Below is a small trained network, with its code and all its weights. Each question gives an input and a target symbol and asks what happens when units are switched off, that is, made to give their printed mean instead of their output.

import numpy as np


def w(rows, s, z=0):
    codes = np.array(rows[::2]) - 128.0
    scale = np.full(codes.shape[1], s)
    scale[-1] = z or s
    return codes * scale


def f(y):
    return np.maximum(y, 0)


def softmax(a):
    e = np.exp(a - a.max(-1, keepdims=True))
    return e / e.sum(-1, keepdims=True)


def log_softmax(a):
    a = a - a.max(-1, keepdims=True)
    return a - np.log(np.exp(a).sum(-1, keepdims=True))


def net(x, mask):
    ids = ['Φαβδεζηλμξστψω'.index(c) for c in x.split()]
    T = len(ids)
    res = E[ids] + P[:T]
    u = 0
    for l in range(2):
        r = res
        for j in range(3):
            rows = slice(2 * j, 2 * j + 2)
            q, k, v = (r @ M[l][rows].T for M in (Q, K, V))
            z = softmax(np.where(np.tri(T) > 0, q @ k.T / 2**0.5, -1e9)) @ v
            o = O[l][rows]
            res = res + np.where(mask[u + j], z, o[:, -1]) @ o[:, :-1]
        u += 3
        y = f(res @ A[l][:, :-1].T + A[l][:, -1])
        res = res + np.where(mask[u : u + 4], y, B[l][:, -1]) @ B[l][:, :-1]
        u += 4
    return log_softmax(res[-1] @ U[:, :-1].T + U[:, -1])


Q, K, V, O, A, B = {}, {}, {}, {}, {}, {}
E = w([
[141,90,97,221],'Φ',
[155,139,106,127],'α',
[191,251,207,43],'β',
[151,166,116,128],'δ',
[60,91,115,223],'ε',
[166,104,137,185],'ζ',
[130,124,154,53],'η',
[154,59,124,198],'λ',
[137,116,92,149],'μ',
[112,102,81,136],'ξ',
[142,176,153,2],'σ',
[126,86,170,116],'τ',
[108,125,94,91],'ψ',
[126,148,117,59],'ω',
],0.019)
P = w([
[254,133,61,123],'0',
[178,132,180,95],'1',
[162,108,168,84],'2',
[124,91,166,83],'3',
[116,71,154,75],'4',
[122,61,162,64],'5',
],0.0085)
Q[0] = w([
[81,101,87,2],'L0H1',
[149,163,140,214],'L0H1',
[141,119,47,129],'L0H2',
[128,53,166,172],'L0H2',
[217,68,51,84],'L0H3',
[132,51,213,154],'L0H3',
],0.021)
K[0] = w([
[193,209,121,236],'L0H1',
[108,59,149,80],'L0H1',
[145,125,41,148],'L0H2',
[41,112,102,141],'L0H2',
[184,82,6,84],'L0H3',
[53,58,190,78],'L0H3',
],0.021)
V[0] = w([
[111,114,118,134],'L0H1',
[174,179,128,190],'L0H1',
[153,130,80,175],'L0H2',
[132,119,186,156],'L0H2',
[183,54,77,164],'L0H3',
[111,227,3,110],'L0H3',
],0.013)
O[0] = w([
[145,118,123,165,41],'L0H1',
[205,188,154,144,248],'L0H1',
[132,147,188,62,40],'L0H2',
[104,183,113,102,133],'L0H2',
[159,165,32,255,251],'L0H3',
[241,25,149,199,128],'L0H3',
],0.0083,0.0029)
A[0] = w([
[150,181,3,67,165],'L0N1',
[59,125,163,226,90],'L0N2',
[74,97,44,96,255],'L0N3',
[122,81,110,172,16],'L0N4',
],0.011,0.0039)
B[0] = w([
[104,56,175,190,255],'L0N1',
[85,41,115,2,181],'L0N2',
[228,103,242,234,224],'L0N3',
[76,164,23,96,159],'L0N4',
],0.008,0.0073)
Q[1] = w([
[135,112,137,75],'L1H1',
[249,132,125,156],'L1H1',
[122,44,120,128],'L1H2',
[247,156,126,131],'L1H2',
[72,204,43,58],'L1H3',
[173,125,79,125],'L1H3',
],0.018)
K[1] = w([
[121,141,114,77],'L1H1',
[188,146,17,89],'L1H1',
[171,1,154,150],'L1H2',
[224,160,46,94],'L1H2',
[25,169,242,95],'L1H3',
[116,82,118,197],'L1H3',
],0.015)
V[1] = w([
[74,65,77,20],'L1H1',
[222,142,222,157],'L1H1',
[35,162,13,221],'L1H2',
[140,32,19,68],'L1H2',
[132,143,144,157],'L1H3',
[181,214,3,53],'L1H3',
],0.011)
O[1] = w([
[151,85,233,91,59],'L1H1',
[131,192,75,56,255],'L1H1',
[86,79,30,254,6],'L1H2',
[193,21,113,173,146],'L1H2',
[142,128,143,117,140],'L1H3',
[182,52,24,216,148],'L1H3',
],0.009,0.013)
A[1] = w([
[96,97,151,2,2],'L1N1',
[28,109,99,220,68],'L1N2',
[14,170,132,128,83],'L1N3',
[197,128,131,190,246],'L1N4',
],0.0085,0.0065)
B[1] = w([
[171,102,41,251,255],'L1N1',
[234,186,244,118,206],'L1N2',
[69,45,121,106,151],'L1N3',
[1,119,124,33,187],'L1N4',
],0.0084,0.032)
U = w([
[150,199,88,250,2],'Φ',
[92,141,4,116,56],'α',
[192,250,144,112,6],'β',
[141,189,50,51,31],'δ',
[73,91,229,204,133],'ε',
[101,241,83,168,161],'ζ',
[152,213,183,87,203],'η',
[122,236,213,202,160],'λ',
[128,157,47,193,163],'μ',
[129,113,79,227,131],'ξ',
[197,126,155,120,113],'σ',
[64,225,164,50,244],'τ',
[95,60,56,118,166],'ψ',
[133,106,108,2,168],'ω',
],0.0069,0.0071)

Each question gives the input, a string of symbols that net reads in full, and the target symbol t.
The units are the heads (2 rows each of Q, K, V and O) and the neurons (one row each of A and B). Each row of codes is followed by its name. A weight is (code - 128) times the scale printed after its matrix; where a second scale follows, it is the last column's (O, A, B and U).
mask holds one flag per unit, layer by layer, with each layer's heads first. A switched-off unit (its flag False) gives its mean, the last column of its rows in O or B, instead of its output. The means were averaged over made-up inputs and are rounded, as every weight is.
A unit's drop is (log p(t) with every unit on - log p(t) with that unit switched off) / (log p(t) with every unit on - log p(t) with every unit switched off).
The circuit of an input: a set's keep is (log p(t) with only the set's units on - log p(t) with every unit switched off) / (log p(t) with every unit on - log p(t) with every unit switched off). Starting from the 12 units with the biggest drops (on a tie, the unit counted first), units are removed one at a time, each time the one whose removal leaves the highest keep (on an exact tie, the one counted first), for as long as the keep stays at least 0.8.
units of the circuit, in order: the units of the circuit, biggest drop first
top k neurons: the k neurons with the biggest drops, biggest first
top k neurons in layer l: the k neurons of layer l with the biggest drops, biggest first
heads that matter: for each layer, one digit per head in row order, 1 if its drop is at least 0.15 and else 0, layers parted by /
input σ ζ α ε σ ξ, target σ: top 2 neurons in layer 0 => L0N3; L0N1
input μ σ τ ε, target ε: units of the circuit, in order => L0N2; L1H1
input δ σ β, target β: top 2 neurons => L1N1; L0N1
input σ ε σ, target σ: heads that matter => 001 / 010
input ψ ω Φ σ λ, target σ: top 2 neurons => L1N1; L1N4
input ψ β ε μ τ λ, target τ: units of the circuit, in order => L1N1; L0H3
input ε ω μ, target ε: top 3 neurons => L0N2; L1N1; L0N4
input σ α ε ψ ψ, target σ: top 4 neurons => L1N1; L0N3; L1N4; L0N1
input β ζ σ μ ψ, target β: heads that matter => 101 / 010
input α τ Φ ψ σ σ, target α: units of the circuit, in order => L0H3; L1H1; L1N2
input ε β σ ε ψ λ, target ψ: units of the circuit, in order => L1N2; L0H1
input ψ σ ψ, target ψ: top 2 neurons => L1N4; L1N1
input Φ ω τ η ε, target ε: units of the circuit, in order => L0H1; L1H1
input ε λ σ ζ ω α, target ε: heads that matter => 001 / 110
input μ ψ λ ω, target μ: units of the circuit, in order => L0H3; L1H1
input δ σ λ ω ψ ξ, target δ: units of the circuit, in order => L1N1; L1H1; L0H1; L0H3
input β ξ β ψ σ σ, target β: units of the circuit, in order => L1N1; L0H3; L1H2; L0H1
input τ η ζ μ, target τ: heads that matter => 001 / 001
input ω μ ζ, target ω: top 3 neurons => L1N1; L0N3; L1N2
input μ σ λ, target σ: heads that matter => 111 / 110
input ξ σ ζ ε ω, target ξ: top 2 neurons in layer 0 => L0N4; L0N3
input ω λ ζ ψ, target ω: top 2 neurons in layer 1 => L1N1; L1N2
